Below is a small trained network, with its code and all its weights. Each question gives an input and a class and asks what happens when units are switched off, that is, made to give their printed mean instead of their output.

import numpy as np


def w(rows, s, z=0):
    codes = np.array(rows[::2]) - 128.0
    scale = np.full(codes.shape[1], s)
    scale[-1] = z or s
    return codes * scale


def f(y):
    return np.maximum(y, 0)


def log_softmax(a):
    a = a - a.max(-1, keepdims=True)
    return a - np.log(np.exp(a).sum(-1, keepdims=True))


def net(x, mask):
    res = np.array(x, float).reshape(1, 5) / 4 @ E
    y = f(res @ A[0][:, :-1].T + A[0][:, -1])
    res = res + np.where(mask, y, B[0][:, -1]) @ B[0][:, :-1]
    return log_softmax(res[-1] @ U[:, :-1].T + U[:, -1])


A, B = {}, {}
E = w([
[159,237,43,226,112],'x0',
[184,81,37,86,185],'x1',
[210,74,200,219,179],'x2',
[171,52,94,155,2],'x3',
[120,122,121,131,134],'x4',
],0.0052)
A[0] = w([
[22,196,255,200,43,113],'neuron 0',
[118,142,119,111,114,101],'neuron 1',
[197,90,37,82,185,254],'neuron 2',
[39,173,59,74,99,116],'neuron 3',
[120,79,79,134,45,114],'neuron 4',
[174,162,128,71,195,121],'neuron 5',
[60,221,173,133,231,120],'neuron 6',
[203,75,205,219,191,93],'neuron 7',
[124,165,48,190,138,116],'neuron 8',
[64,3,185,28,143,103],'neuron 9',
[130,161,158,108,154,141],'neuron 10',
[174,91,136,155,22,147],'neuron 11',
[78,147,122,90,91,116],'neuron 12',
[149,223,41,223,118,89],'neuron 13',
[102,152,155,116,190,108],'neuron 14',
[79,160,89,8,69,97],'neuron 15',
[126,122,157,138,57,129],'neuron 16',
],0.0088,0.0058)
B[0] = w([
[41,42,241,163,126,212],'neuron 0',
[147,118,120,133,139,136],'neuron 1',
[5,124,197,169,134,254],'neuron 2',
[172,118,119,188,197,204],'neuron 3',
[119,58,76,66,142,177],'neuron 4',
[117,17,129,97,86,165],'neuron 5',
[121,81,22,65,105,203],'neuron 6',
[206,100,100,158,239,199],'neuron 7',
[148,131,184,56,143,182],'neuron 8',
[185,177,200,41,89,216],'neuron 9',
[126,131,88,120,116,158],'neuron 10',
[122,114,34,71,138,197],'neuron 11',
[154,133,120,154,170,164],'neuron 12',
[189,146,212,46,105,204],'neuron 13',
[147,97,81,114,93,160],'neuron 14',
[195,85,135,186,192,200],'neuron 15',
[92,124,88,99,135,164],'neuron 16',
],0.02,0.0072)
U = w([
[221,161,192,49,106,98],'0',
[222,103,104,197,236,96],'1',
[23,114,165,139,155,129],'2',
[115,91,2,58,105,85],'3',
[105,126,128,112,161,253],'4',
[63,181,120,168,115,141],'5',
[161,220,70,170,97,94],'6',
],0.0079,0.0066)

Each question gives the input, the list of numbers given to net, and the class t.
The units are the neurons (one row each of A and B). Each row of codes is followed by its name. A weight is (code - 128) times the scale printed after its matrix; where a second scale follows, it is the last column's (A, B and U).
mask holds one flag per neuron, in row order. A switched-off neuron (its flag False) gives its mean, the last column of its row in B, instead of its output. The means were averaged over made-up inputs and are rounded, as every weight is.
A unit's drop is (log p(t) with every unit on - log p(t) with that unit switched off) / (log p(t) with every unit on - log p(t) with every unit switched off).
The circuit of an input: a set's keep is (log p(t) with only the set's units on - log p(t) with every unit switched off) / (log p(t) with every unit on - log p(t) with every unit switched off). Starting from the 12 units with the biggest drops (on a tie, the unit counted first), units are removed one at a time, each time the one whose removal leaves the highest keep (on an exact tie, the one counted first), for as long as the keep stays at least 0.8.
circuit, biggest first: the units of the circuit, biggest drop first
most important unit: the unit with the biggest drop
k most important neurons: the k neurons with the biggest drops, biggest first
drop of u: that unit's drop, to one decimal
input [-4,-3,6,3,-6], class 1: most important unit -> neuron 7
input [7,-5,2,-8,-1], class 3: 2 most important neurons -> [neuron 6; neuron 9]
input [6,7,-8,0,4], class 1: 4 most important neurons -> [neuron 3; neuron 15; neuron 9; neuron 0]
input [7,3,4,8,-4], class 3: 3 most important neurons -> [neuron 11; neuron 9; neuron 4]
input [0,-4,6,0,5], class 1: 2 most important neurons -> [neuron 7; neuron 2]
input [6,5,5,-5,4], class 0: 2 most important neurons -> [neuron 13; neuron 8]
input [-1,0,0,-5,5], class 3: circuit, biggest first -> [neuron 6; neuron 0]
input [5,6,-5,3,-1], class 2: 2 most important neurons -> [neuron 2; neuron 9]
input [2,-8,2,6,-8], class 2: 2 most important neurons -> [neuron 0; neuron 6]
input [0,-3,5,3,-5], class 1: 3 most important neurons -> [neuron 7; neuron 2; neuron 6]
input [-8,-6,-6,3,-8], class 0: 2 most important neurons -> [neuron 9; neuron 2]
input [-6,5,6,8,7], class 3: 2 most important neurons -> [neuron 11; neuron 4]
input [-2,2,-1,0,2], class 5: 2 most important neurons -> [neuron 0; neuron 13]
input [-3,-6,0,8,-8], class 3: circuit, biggest first -> [neuron 11]
input [-3,7,5,4,2], class 2: 3 most important neurons -> [neuron 2; neuron 15; neuron 3]
input [5,-7,1,0,-5], class 2: 2 most important neurons -> [neuron 0; neuron 9]
input [-2,1,-6,-3,3], class 1: 2 most important neurons -> [neuron 15; neuron 3]
input [-4,-6,-3,-7,-7], class 3: 3 most important neurons -> [neuron 6; neuron 2; neuron 14]
input [7,-7,5,4,-2], class 0: drop of neuron 3 -> 0.1
input [6,0,-7,-4,-6], class 1: most important unit -> neuron 3
input [2,6,-7,-3,0], class 1: drop of neuron 3 -> 0.9
input [-1,-3,5,4,4], class 1: drop of neuron 7 -> 1.7
input [-3,-3,1,-7,4], class 3: drop of neuron 6 -> 0.4
